Here is a tiny trained network, its code and every weight. The questions are about switching its units off for an input and a class, where a switched-off unit gives its printed mean instead of its output.

import numpy as np


def w(rows, s, z=0):
    codes = np.array(rows[::2]) - 128.0
    scale = np.full(codes.shape[1], s)
    scale[-1] = z or s
    return codes * scale


def norm(h):
    return h / np.sqrt((h * h).mean(-1, keepdims=True) + 1e-5)


def f(y):
    return np.maximum(y, 0)


def log_softmax(a):
    a = a - a.max(-1, keepdims=True)
    return a - np.log(np.exp(a).sum(-1, keepdims=True))


def net(x, mask):
    res = np.array(x, float).reshape(1, 6) / 4 @ E
    u = 0
    for l in range(4):
        y = f(norm(res) @ A[l][:, :-1].T + A[l][:, -1])
        res = res + np.where(mask[u : u + 10], y, B[l][:, -1]) @ B[l][:, :-1]
        u += 10
    return log_softmax(norm(res)[-1] @ U[:, :-1].T + U[:, -1])


A, B = {}, {}
E = w([
[131,128,126],'x0',
[125,129,135],'x1',
[165,120,35],'x2',
[60,230,88],'x3',
[203,253,163],'x4',
[127,128,135],'x5',
],0.0061)
A[0] = w([
[83,116,89,151],'L0N1',
[64,81,110,77],'L0N2',
[231,140,49,2],'L0N3',
[50,83,54,131],'L0N4',
[18,183,107,33],'L0N5',
[121,85,222,155],'L0N6',
[71,170,128,67],'L0N7',
[190,80,132,47],'L0N8',
[215,168,13,222],'L0N9',
[98,254,46,145],'L0N10',
],0.01,0.0039)
B[0] = w([
[49,186,239,184],'L0N1',
[98,120,133,180],'L0N2',
[122,32,163,170],'L0N3',
[94,80,215,226],'L0N4',
[129,172,24,188],'L0N5',
[169,66,182,201],'L0N6',
[108,148,49,160],'L0N7',
[177,18,37,157],'L0N8',
[85,194,253,253],'L0N9',
[90,87,94,254],'L0N10',
],0.0062,0.006)
A[1] = w([
[38,152,169,191],'L1N1',
[99,81,124,67],'L1N2',
[147,113,53,187],'L1N3',
[173,161,120,13],'L1N4',
[77,163,163,131],'L1N5',
[131,59,107,135],'L1N6',
[170,89,67,2],'L1N7',
[82,177,95,92],'L1N8',
[140,246,149,150],'L1N9',
[148,99,73,70],'L1N10',
],0.012,0.0033)
B[1] = w([
[153,115,28,254],'L1N1',
[147,126,117,157],'L1N2',
[156,144,225,136],'L1N3',
[65,254,181,129],'L1N4',
[208,73,122,202],'L1N5',
[52,180,173,167],'L1N6',
[139,142,141,132],'L1N7',
[190,113,109,173],'L1N8',
[36,42,215,199],'L1N9',
[137,171,136,131],'L1N10',
],0.0073,0.0085)
A[2] = w([
[138,67,66,216],'L2N1',
[118,78,164,95],'L2N2',
[80,138,253,218],'L2N3',
[202,168,109,98],'L2N4',
[17,246,77,5],'L2N5',
[142,116,243,108],'L2N6',
[67,85,159,54],'L2N7',
[114,107,135,169],'L2N8',
[59,160,194,170],'L2N9',
[145,90,23,234],'L2N10',
],0.012,0.0019)
B[2] = w([
[47,217,249,202],'L2N1',
[227,191,68,207],'L2N2',
[104,234,20,255],'L2N3',
[124,3,114,132],'L2N4',
[177,68,35,174],'L2N5',
[149,158,137,238],'L2N6',
[183,133,174,215],'L2N7',
[169,162,161,172],'L2N8',
[119,218,171,184],'L2N9',
[245,190,194,196],'L2N10',
],0.0054,0.0087)
A[3] = w([
[143,190,77,141],'L3N1',
[111,247,202,127],'L3N2',
[81,42,109,253],'L3N3',
[107,140,105,174],'L3N4',
[195,200,131,190],'L3N5',
[76,59,175,140],'L3N6',
[103,76,77,167],'L3N7',
[194,18,151,209],'L3N8',
[129,155,79,107],'L3N9',
[203,139,155,248],'L3N10',
],0.013,0.0031)
B[3] = w([
[96,31,179,179],'L3N1',
[108,89,190,252],'L3N2',
[188,221,121,138],'L3N3',
[236,77,143,141],'L3N4',
[72,88,156,229],'L3N5',
[169,199,172,145],'L3N6',
[213,167,171,135],'L3N7',
[132,148,2,148],'L3N8',
[167,76,138,147],'L3N9',
[127,40,77,204],'L3N10',
],0.0059,0.014)
U = w([
[143,119,143,175],'0',
[142,115,145,146],'1',
[133,120,153,132],'2',
[175,106,63,121],'3',
[105,250,151,146],'4',
[123,117,134,113],'5',
[96,169,80,2],'6',
],0.02,0.0084)

Each question gives the input, the list of numbers given to net, and the class t.
The units are the neurons (one row each of A and B). Each row of codes is followed by its name. A weight is (code - 128) times the scale printed after its matrix; where a second scale follows, it is the last column's (A, B and U).
mask holds one flag per neuron, layer by layer. A switched-off neuron (its flag False) gives its mean, the last column of its row in B, instead of its output. The means were averaged over made-up inputs and are rounded, as every weight is.
A unit's drop is (log p(t) with every unit on - log p(t) with that unit switched off) / (log p(t) with every unit on - log p(t) with every unit switched off).
The circuit of an input: a set's keep is (log p(t) with only the set's units on - log p(t) with every unit switched off) / (log p(t) with every unit on - log p(t) with every unit switched off). Starting from the 12 units with the biggest drops (on a tie, the unit counted first), units are removed one at a time, each time the one whose removal leaves the highest keep (on an exact tie, the one counted first), for as long as the keep stays at least 0.8.
circuit, biggest first: the units of the circuit, biggest drop first
unit that matters most: the unit with the biggest drop
k most important neurons: the k neurons with the biggest drops, biggest first
top k neurons in layer l: the k neurons of layer l with the biggest drops, biggest first
drop of u: that unit's drop, to one decimal
input [1,-3,-3,-8,-7,-5], class 3: unit that matters most -> L3N8
input [-2,-6,-5,7,-4,4], class 3: 2 most important neurons -> (L2N5, L0N5)
input [-1,-3,-3,-8,-7,-5], class 3: circuit, biggest first -> (L3N8, L1N9)
input [-7,-6,0,-8,-6,7], class 3: circuit, biggest first -> (L3N8, L3N2)
input [2,-6,-3,-7,1,2], class 3: 2 most important neurons -> (L0N6, L3N8)
input [-4,6,-2,8,2,-8], class 0: circuit, biggest first -> (L3N1, L1N5)
input [7,0,5,-5,8,-4], class 4: circuit, biggest first -> (L1N5, L1N4)
input [4,-5,7,-8,4,4], class 3: 2 most important neurons -> (L0N8, L2N1)
input [1,-4,3,7,1,6], class 3: 2 most important neurons -> (L2N5, L0N5)
input [3,4,-2,6,-8,-1], class 4: top 2 neurons in layer 2 -> (L2N3, L2N2)
input [4,-6,-4,8,2,-3], class 3: 3 most important neurons -> (L2N5, L0N5, L3N2)
input [-7,-7,5,3,7,-5], class 1: 4 most important neurons -> (L1N9, L0N10, L0N3, L1N5)
input [7,-4,8,4,-3,-3], class 2: 2 most important neurons -> (L2N1, L2N10)
input [8,-2,-1,5,2,-4], class 5: most important neuron -> (L2N10)
input [-8,3,-4,6,6,3], class 5: 2 most important neurons -> (L1N9, L2N9)
input [-5,-7,2,4,3,3], class 1: 2 most important neurons -> (L0N10, L2N10)
input [-3,8,7,8,2,-4], class 1: top 2 neurons in layer 2 -> (L2N3, L2N10)
input [1,3,0,7,-1,-5], class 3: 3 most important neurons -> (L2N5, L0N5, L3N2)
input [-3,4,2,4,3,-3], class 1: top 2 neurons in layer 2 -> (L2N10, L2N1)
input [-2,4,3,8,4,6], class 3: circuit, biggest first -> (L2N5)
input [-5,-5,-2,-4,8,4], class 4: top 4 neurons in layer 2 -> (L2N3, L2N9, L2N5, L2N6)
input [2,-6,-6,-1,-8,4], class 4: top 2 neurons in layer 0 -> (L0N9, L0N2)
input [0,7,2,-8,4,-1], class 3: top 3 neurons in layer 2 -> (L2N1, L2N9, L2N10)
input [3,-8,5,7,3,7], class 1: top 3 neurons in layer 1 -> (L1N9, L1N8, L1N5)
input [-3,-3,-4,2,-7,-2], class 4: top 3 neurons in layer 0 -> (L0N4, L0N9, L0N2)
input [-5,0,3,2,-8,2], class 4: drop of L3N10 -> 0.1
input [0,-2,3,7,3,4], class 3: drop of L0N6 -> 0.1
